In the rows, zero is written as 128.
[ 87 166 141  87 167 164 106 113 102 125 124 115 117 115 108 113 112 115
 156 116 137 119 120 125 175 114 108 122 128 109 125 140 120 119 118 150
 113 145 138 137 156  86 160 132 120 114] : mabi
[109 160 179 105 143 143 106 110  79  75 142  94 112 126 119 171 146 118
 135 133 202 142 142 123 126 105 143 122 143 103 114 167  89 147  80 133
 132 166 151 130 122 117 149 134 136 159] : tage
[ 88 176 125 119 134 154 130 144 136 161 113 124 130 101 107  99 150 101
 166 106 178 109 143  94 158 124  98 137 139 117 109 111 105 112 189 133
 118 182 138 131 149 111 155 129 111 105] : naf
[106 114 127 102 115 130  93 117 127 125 160  98 112 157 124  85 139 133
 139 142 179 143 138 129 176  93 127 147 138 124 114  91 109 120 134 108
 128 153  87  99 140 118 145 137  86 131] : biva
[101 154 101 103 148 156 118 149 160 205 105 156 126 107 101  84 136 112
 131 134  63 128 108 115 185 106 128 128 149 167 163 105 175  94 152  78
 111 160 105 120 161 116 146 102 125  43] : pepen
[ 83 173 115  92 141 155 115 126 163 200 104 131 127 113  91  48 120 108
 171  99 116  97 137  97 197 144  69 146 141 114 110  99 132  89 195 126
  82 167 130 132 165  91 167 134 101  53] : Zos
[106 162 135  97 141 121 131 142 131 185 103 120 143 115 118  90 126  98
 169 115 152 121 129 102 146 146  86 134 139 118 110 109 117 121 188 118
 114 149 146 118 161 116 156 130 141 103] : seb
[133 145 165 151 120 114 157 130  94 117 132 102 134 131 128 152 127 113
 138 128 166 152 139 106  82 135 119 125 125 111 113 137 101 145 143 133
 134 148 146 147 125 138 144 123 160 184] : Lani
[155 111 155 164 124 127 174 146  95 104 153 122 127 125 140 163 139 117
  89 173  99 150 117 133  81 108 164 118 124 137 158 171 135 135  92 116
 154 158 116 146 118 134 116  87 173 150] : Zos
[127 107 123 136 132 146 156 156 122 124 133 128 128 131 126 146 152 111
  85 148  87 134  99 119 126  81 154 129 135 172 170 140 174 119 124  98
 148 149 115 138 124 144 128  98 168  89] : Lani
[ 98 157 136 128 128 137 133 139 142 147 108 119 125 123 111 113 140 110
 139 123 153 133 132 109 128 134  92 134 122 115 108 129 121 122 175 126
 117 161 143 144 129 124 140 119 130 132] : lufet
[115 151 170 142 114 128 159 130 105 126 133 106 122 127 122 132 122 111
 149 117 154 145 146 107 101 164 112 113 126 102 102 144 100 131 155 129
 150 152 136 136 139 138 149 132 148 161] : mabi
[109 102 132 128 126 138 124 120 122  96 148  99 124 144 128 115 152 112
 115 133 178 144 133 134 147  73 141 149 135 142 127  98 127 126 128 106
 134 167  83 130 138 121 132 119 108 159] : naf
[108 120 124 103 124 129 114 118 141 116 155 110 131 153 125  78 144 126
 137 130 165 146 140 127 171  80 127 165 122 139 118  87 132 117 137 125
 125 166  82 124 143 108 146 116  82 142] : Zos
[ 63 172 118 100 128 149 116 142 128 167 111 134 129 117 103  81 141  98
 161 103 153 108 124  98 174 123  86 136 124 129 115  94 145 110 200 123
  95 181 127 131 148 125 161 122 119  76] : mabi
[138 129 124 137 135 140 139 134 123 148 124 133 126 117 114 128 136 124
 109 156  70 140 110 107 123 104 142 129 134 177 170 125 154 117 127 101
 147 144 106 127 129 140 135 102 144  85] : Lani
[ 99 128 125  93 133 133  86 113 137 138 137 118 134 152 117  75 138 121
 143 127 190 145 129 136 183  71 132 154 143 145 107  82 119 127 132 113
 108 165  84 108 161 105 131 133  72 139] : lufet
[ 77 162 143  82 152 163  80 120 111 126 122 111 102 140 108 106 135 118
 160 103 169 101 131 109 204 111  95 128 143 118 117 114 113 123 120 133
 103 152 145 115 167  96 158 141 103  84] : far
[158  98 159 176  88 129 175 136  82  77 146 109 104 131 149 204 127 125
  82 176 108 172 125 142  52 120 178  95 118 128 171 164 138 138  65 106
 158 132 132 148 133 173 121  79 168 179] : pepen
[ 69 151  91  90 153 135 116 154 146 178 103 132 138 104 116  78 136  99
 156  92 125  84 113 103 200 110  78 145 114 176 133  86 172 110 212 112
  78 166 119 138 168 109 163 113 129  52] : far
[116 147 166 125 144 148 114 121  82  64 141  91 106 123 129 186 147 120
 127 123 186 133 135 129 122  96 134 103 122 124 123 152  86 150  83 137
 133 144 154 135 127 108 137 129 137 178] : naf
[135 111 154 172 126 135 150 143 111  99 137 119 121 138 140 171 150 116
  82 167 110 149 131 129  95 106 179 110 147 160 164 167 146 133  99  88
 170 159 102 134 116 139 120 108 168 147] : tage
[126  93 155 135 111 125 121 124 113  67 154  91 111 152 138 137 147 125
 114 157 185 169 144 146 113  85 155 139 128 135 127 119 137 137 100 125
 132 149  98 129 130 122 133 109 124 185] : pepen
[111 140 100 105 130 156 126 152 132 171 120 143 134 133 116 103 153 117
 105 157  90 102 102 105 173  92 132 128 136 161 171 113 186 113 148  97
  94 158 113 117 124 126 136 109 123  57] : kupan
[ 95 108 140 129 112 128 111 118 129  94 147 106 121 147 128 119 144 117
 147 135 175 146 144 144 152  77 150 154 148 112 113 108 119 129 120  99
 139 167  88 126 136 122 132 125  91 165] : biva
[103 157 159 150 122 132 147 133 115 132 132 109 144 132 123 139 137 110
 150 120 167 137 138 115 108 122 123 138 121 107  97 145  97 136 148 104
 135 148 138 148 132 136 144 130 170 175] : biva
[114 131 167 156 119 115 150 132 104 105 130  91 121 137 138 149 125 116
 113 143 154 152 140 109  92 149 128 125 113 112 108 154 108 144 152 116
 157 146 137 144 123 141 146 115 166 171] : biva
[129 137 138 145 132 154 156 146 116 162 140 138 107 125 112 129 130 125
 120 162 101 152 133 110 112 123 150 120 140 142 150 137 148 115 120  87
 145 151 113 127 133 139 131  97 152 102] : pepen
[120 132 169 150 128 105 167 139  89 127 130  95 144 137 137 151 136 112
 133 148 167 154 141 109  83 144 124 122 118 113 102 153 114 151 144 111
 141 146 146 151 118 134 143 121 190 210] : kupan
[134 116 173 166 137 126 147 118  87  66 172  98 126 168 139 150 128 128
 104 134 184 160 145 135  99  99 160 134 109 141 109 139 109 146 109 113
 171 160  78 145 123 143 122 135 141 222] : mabi
[152  78 183 171 104 108 141  96  79  55 181  68 115 144 143 163 123 125
 127 152 209 195 153 144  70 127 152 129 134  85 116 142  63 159  66 135
 157 112 112 131 137 134 118 130 115 252] : naf
[117 108 164 140  96 120 108 113 106  87 158 107 105 142 136 139 135 129
 142 148 189 166 156 148 107  98 158 125 128 124 116 114 106 134  95 126
 144 151  94 119 142 131 130 117 106 215] : pepen
[130 150 119 121 128 140 123 140 142 179 122 145 137 120 113 120 138 118
 119 157  77 121 110 105 151 114 137 119 140 160 173 112 161 110 140 110
 133 142 114 117 143 135 140  99 119  88] : Lani
[152 113 161 166 118 123 154 146  99 111 154 114 134 141 133 175 138 120
  95 181  95 154 103 132  81 117 167 109 145 126 158 168 124 140  85 105
 149 140 130 127 102 146 111 103 157 158] : kupan
[ 86 171 150  62 158 161  79 108  94 129 117 119 100 113 101 104 125 108
 163  99 152 117 119 117 188 114  89 115 119 123 114 120 114 120 134 150
  93 148 128 123 156  99 167 143 121 105] : mabi
[ 98 122 126 106 140 131 107 129 136 136 143 121 142 145 119  73 145 116
 137 124 172 136 130 136 200  71 127 162 124 147 122  79 142 119 147 116
 107 162  89 128 163  97 146 117  91 133] : Zos
[134 126 125 117 130 160 135 148 124 152 131 138 119 107 114 126 133 111
  98 150  93 128 113 117 127 103 145 125 137 160 163 130 160 111 135  90
 123 161 109 128 133 149 133  98 141  86] : tage
[109 121 134 114 118 134 110 135 136 118 142 118 125 160 128  89 158 122
 130 133 189 155 150 128 158  74 140 147 138 143 116  83 141 128 134 116
 124 163  92 116 150 114 139 116 105 144] : pepen
[139 118 143 163 123 124 162 145 100 126 137 119 113 129 136 167 133 116
  76 163  82 153 105 136  89 130 161 112 114 151 171 151 150 126 106  94
 169 159 117 135 122 152 125  85 149 153] : lufet
[109 123 126 122 133 141 126 125 121 112 154 121 135 156 122  91 162 121
 126 133 180 138 139 135 176  58 145 157 132 155 117  88 142 116 131 109
 133 178  75 113 142 110 126 123  94 145] : Zos
[110 140 185 102 155 152 109 101  84  81 147  84  95 122 121 145 123 111
 151 129 168 146 126 130 119 119 115 119 130  93 104 151  81 136  78 149
 118 138 161 136 125  98 136 141 135 166] : kupan
[101 144 125 118 140 110 145 147 115 114 112 104 146 118 144 132 141  97
 123 115 171 129 120 120 117 111  97 134  97 140 118 127 141 140 171 124
 110 160 151 158 126 124 144 114 173 140] : seb
[ 77 155 148  73 144 159  74 106 101 127 119 114  82 103  93 111 134 117
 162 125 152 138 138 123 185  94 104 113 121 126 120 117  97 118 109 119
  90 144 129 116 159 104 167 124 119 103] : pepen
[117 114 129 111 110 143  92 116 147 114 144 116 113 158 122  88 149 134
 140 140 181 140 144 134 166  85 133 144 142 127 118  81 134 112 137 127
 129 158  92 104 159 122 141 118  61 140] : pepen
[107 156 187 123 140 138 103 117  71  94 155  82  89 132 111 162 121 125
 145 146 179 147 137 125 136 133 127 114 135 106 128 151  86 140  56 135
 131 148 154 126 139  99 148 126 138 159] : far
[111  96 159 145 121 115 131 123 110  79 163  92 134 163 144 135 150 119
 120 152 188 164 141 142 124  83 160 137 132 132 111 130 117 139 111 107
 163 161  90 132 125 124 126 121 123 211] : kupan
[109 148 137 118 139 124 145 135 129 156 112 110 135 135 124 112 127 103
 129 114 149 135 126 112 134 149 100 135 117 119 106 123 127 132 175 124
 117 152 146 146 143 121 151 116 141 129] : lufet
[100 160 161  99 167 151 103 120  94  79 131  89 115 134 142 152 128 109
 142 124 181 128 131 129 144  99 122 125 124 118 129 154  96 136  94 145
 127 140 148 134 142  92 151 147 142 156] : seb
[114 121 123  98 129 153  88 119 131 111 139 119 119 134 120  88 140 120
 133 136 188 133 138 140 179  75 132 151 139 152 126  79 142 108 126 123
 116 172  88 119 154 108 138 122  76 132] : tage
[112  91 138 127 120 117 115 118 129  95 148 114 119 151 129 107 149 123
 135 135 178 164 142 144 159  83 146 145 141 142 108 101 124 129 118 106
 137 150  82 121 153 123 133 125 101 154] : pepen
[151 107 146 161 129 144 156 137 103 121 142 122 131 136 123 156 121 123
  87 176  93 137 113 131 102 114 156 111 145 141 139 156 140 126  89  98
 153 147 124 146 121 143 111 113 154 145] : kupan
[ 95 132 111 128 139 167 130 151 125 157 122 141 126 112 103 121 134 107
 117 135  81 102 111 123 166  83 142 121 158 152 174 125 172 109 150  92
 122 181 105 129 152 133 131 110 108  54] : mabi
[ 84 179 154  88 140 152  84 118  93 131 138 115  96 111 102 128 134 120
 187 111 172 109 137 115 178 100 114 110 142 115 121 127  83 128  95 133
 102 160 143 113 167  98 160 139 107 123] : far
[102 119 117 110 113 122 105 114 126 119 147 116 121 151 123  95 146 126
 137 129 173 141 130 138 158  85 121 145 123 152 113  84 124 126 135 125
 123 164  88 113 134 116 132 122  75 140] : lufet
[131 151 200 134 153 154 124 102  70  51 136  91 104 147 142 186 124 119
 118 128 179 157 133 138  85 122 137 122 115 106 115 177  91 154  65 129
 143 146 145 148 121 114 126 130 151 209] : lufet
[121  86 167 139  98 111 120 111 100  66 163  91 115 150 134 146 146 126
 138 150 194 164 142 138 116  88 156 138 136 129 106 115 101 150  91 115
 156 148 101 119 139 147 123 118 109 200] : far
[130 112 162 125 118 129 119 108 106  96 168  98 120 144 135 116 128 120
 140 141 196 159 143 143 122  98 136 131 137 114 101 119  88 130 104 120
 156 141 104 118 146 125 129 143 107 194] : seb
[ 93 138 173 115 156 158 119 119  75  73 140  90 108 127 115 159 127 116
 131 142 167 157 128 133 136  91 136 117 138 117 115 155  94 135  88 117
 153 160 136 135 137 120 140 127 145 155] : mabi
[121 141 104 100 127 166 105 139 129 196 128 143 117 117 101  84 135 122
 125 151  91 126 114 101 172  92 122 132 140 164 180  92 156  99 149 100
 115 156 101 113 154 135 150 102 111  44] : Lani
[ 99 123 103 104 140 146  84 134 157 141 146 117 132 141 116  70 157 113
 142 112 183 124 127 132 207  66 118 162 138 140 131  76 114 110 152 127
 105 164  85 126 157  97 146 138  78 117] : naf
[ 88 133 107  91 141 144  87 116 137 162 138 117 125 124 100  54 143 112
 152 111 172 123 131 123 212  79 108 147 142 148 122  62 111 104 154 114
 102 159  78  99 174  97 151 137  72 106] : naf
[158 136 133 119 117 134 145 135  94 140 140 131 118 120 136 127 133 119
 102 161 120 127 116 122 101 112 144 107 129 136 151 127 135 127 122 119
 139 155 118 102 125 144 120 113 133 120] : seb
[ 77 160 128 117 167 139 130 148 140 158 110 125 143 118 111  91 144  98
 141 110 135 121 128 106 180 110 101 151 119 149 111 120 134 110 189 103
 125 185 121 147 150 105 157 114 144 103] : Zos
[ 85 145  89  85 130 162 114 160 160 184 106 159 118 114 119  82 161 111
 122 137  87 111 107 111 205  75 127 129 133 185 178  87 185  92 158  90
 104 166 101 114 169 125 150  92 122  22] : pepen
[125 147 125 122 129 147 131 148 130 167 128 139 125 126 122 110 130 126
 104 155  94 132 115 118 152 117 146 117 141 148 170 113 165 110 141  98
 146 176 106 129 149 137 140  98 117  77] : mabi
[118 136 111 128 143 156 132 154 129 161 125 139 144 112 108 119 139 104
  93 142  73 115  98 118 147  74 144 129 138 178 179 128 181 110 146  97
 123 169 102 137 142 126 142  87 145  65] : Lani
[113 119 139 123 127 150  81 118 135 126 144 117 112 137 109  84 135 118
 166 128 161 154 129 127 164  86 119 155 142 140 138  73 113 104 127 131
 131 144  91 112 169 115 142 121  71 135] : Lani
[145 142 204 134 138 128 132 113  62  47 149  72 112 139 151 187 124 112
 121 145 193 159 139 138  77 127 135 102 119  88 117 188  59 157  58 154
 162 132 161 131 130 113 133 136 168 223] : seb
[138 119 140 134 122 138 142 133 120 144 141 121 121 135 127 127 128 117
 107 161  73 143 106 120 111 134 141 125 138 154 161 124 156 116 104 103
 141 142 115 121 119 135 121 107 136 111] : kupan
[ 92 131 124 101 101 128  93 128 148 128 141 122 116 146 109  76 158 117
 150 130 184 140 148 126 169  63 126 147 135 145 120  61 135 113 143 129
  98 170  77 105 157 118 146 111  80 136] : pepen
[ 99 134 107  97 137 148 120 138 133 184 115 137 115 111 118  83 134 109
 123 153  78 109 102 112 166 109 123 133 140 163 175  99 167  99 153  90
 125 155 106  93 150 125 138 110 116  43] : seb
[115 109 133 114 137 140 119 114 130 112 150 105 133 153 120  88 142 121
 136 136 181 152 144 134 166  71 129 160 135 138 109  91 132 118 123 117
 124 155  87 134 158 109 135 123 104 156] : Zos
[ 90 151 119 119 149 139 134 140 119 129 100 106 141 103 118 122 145  98
 132 117 156 121 115 108 160 115  94 145 112 147 122 114 124 122 175 112
 108 168 142 149 143 117 157 115 146 114] : naf
[128 108 162 128 110 118 127 107 104 113 163 103 129 161 123 113 127 138
 127 148 173 157 148 125 124  98 141 147 130 121 107 110 112 134 124 108
 146 154  85 118 144 138 138 118 102 200] : Zos
[106 124 137 116 125 145  92 117 141 125 161 112 114 129 114  94 140 120
 156 135 179 141 136 137 169  86 129 147 145 127 121  76  85 109 130 131
 129 149  87 111 150 110 140 131  68 150] : naf
[132 127 149 156 119 135 125 128 120  96 160 108 128 157 127 127 151 125
 127 146 181 157 153 127 124  79 149 143 135 136 131 107 112 124 114 116
 161 167  87 131 130 131 131 121 107 186] : Lani
[138 116 152 159 120 130 161 141 117 117 142 120 113 131 129 157 136 124
  89 175  87 168 127 115  79 119 166 116 131 150 154 162 142 131 100  96
 162 140 106 129 114 152 121  98 171 149] : pepen
[128 151 176 106 139 132 122 119  83  67 140  82 113 135 137 170 135 115
 130 140 178 156 133 128  99  97 132 118 117 108 129 160  85 151  68 139
 135 131 153 132 128 118 144 128 163 190] : seb
[108 154 177 107 153 136 109 120  77  82 128  92 106 111 124 163 136 107
 136 148 178 151 131 138 118 103 141 115 131 102 129 162  99 141  74 125
 138 156 151 123 131 105 141 120 151 166] : seb
[100 149 147 149 125 130 154 141 129 131 125 112 146 125 124 128 141 111
 146 128 142 133 133 111  96 137 103 130 140 102 104 152 125 125 160 121
 135 162 148 152 111 123 137 122 153 156] : kupan
[ 91 167 109  90 136 143 113 155 148 194 111 139 121 119 101  68 142 106
 159  94 146 105 138  92 170 123  78 132 120 142 104  89 138 108 211 118
  80 168 125 124 156 122 167 126 132  82] : pepen
[ 87 157 122  96 138 145 127 148 150 174 104 123 154 116 106  79 153  94
 135 115 143 113 117 108 168 116  94 141 125 135 100 109 154 110 201 112
 101 169 139 134 132 116 151 118 143  95] : kupan
[120 141  98 119 153 176 114 160 154 179 107 151 129 107 104  98 145 114
 110 124  60 110 111 108 172  85 126 136 139 185 185 113 184  97 166  94
 121 160 106 133 144 122 143 108 127  34] : Lani
[ 91 138 143 120 144 129 143 140 126 149 112 117 143 118 123  98 135  97
 136 112 134 140 132 115 134 128  97 132 125 117  94 129 127 130 173 110
 125 162 141 161 125 111 147 123 165 143] : kupan
[133 121 115 134 136 146 137 143 123 159 130 138 134 124 117 116 140 117
  97 147  61 126 103 101 131 117 133 136 129 165 176 138 172 119 144  98
 138 139 104 121 119 142 136 105 141  78] : Lani
[101 187 119  89 147 144 117 138 156 209 102 134 147  99  99  67 121 104
 173 128 140  99 132  95 177 140  66 127 138 130 104  94 120  99 204 116
 107 157 142 116 168 106 157 130 110  86] : seb
[120 106 142 124 124 158 115 135 130 103 148 115 127 145 121 101 140 118
 157 129 168 141 132 141 167  78 130 149 145 129 128  92 111 115 139 126
 138 148  92 120 171 124 138 129  79 140] : mabi
[135 112 139 155 131 153 155 139  99 110 135 128 120 133 136 157 131 120
  89 157  91 138 117 125  96 100 158 118 138 156 167 149 154 126 105  82
 148 154 108 141 127 145 128  97 160 130] : tage
[ 71 175 128 105 143 137 130 135 129 187 115 126 117 119 108  79 126 104
 157 118 142 118 122  94 160 147  76 139 129 129 112 105 123 109 192 122
  95 165 129 133 143 109 165 126 130  77] : lufet
[ 86 151 124 108 130 128 131 132 123 145 105 118 136 112 119 111 131 100
 144 115 146 109 122 112 136 121  89 133 112 118 113 114 129 122 171 125
 113 149 153 134 143 131 149 124 137 132] : seb
[108 141 163 169 114 102 167 135  74  73 140  90 136 135 150 177 130 108
 135 125 164 158 136 118  57 152 121 121 100 102 117 164 106 159 123 146
 147 148 152 160 106 142 142 120 176 222] : mabi
[ 71 172 115  54 152 156  71 123 129 168 129 115  92 126 110  78 134 115
 167 104 155 100 130 107 222 104  94 133 120 140 134  93 120 106 145 126
  80 151 117 114 165  89 175 142 110  56] : biva
[ 78 176 134  74 169 169  82 120 110 138 110 113 120 108  96 116 124 116
 160  99 144 105 128 119 195 103  98 120 132 130 126 125 122 116 131 124
 108 165 145 128 168  99 163 139 107  93] : mabi
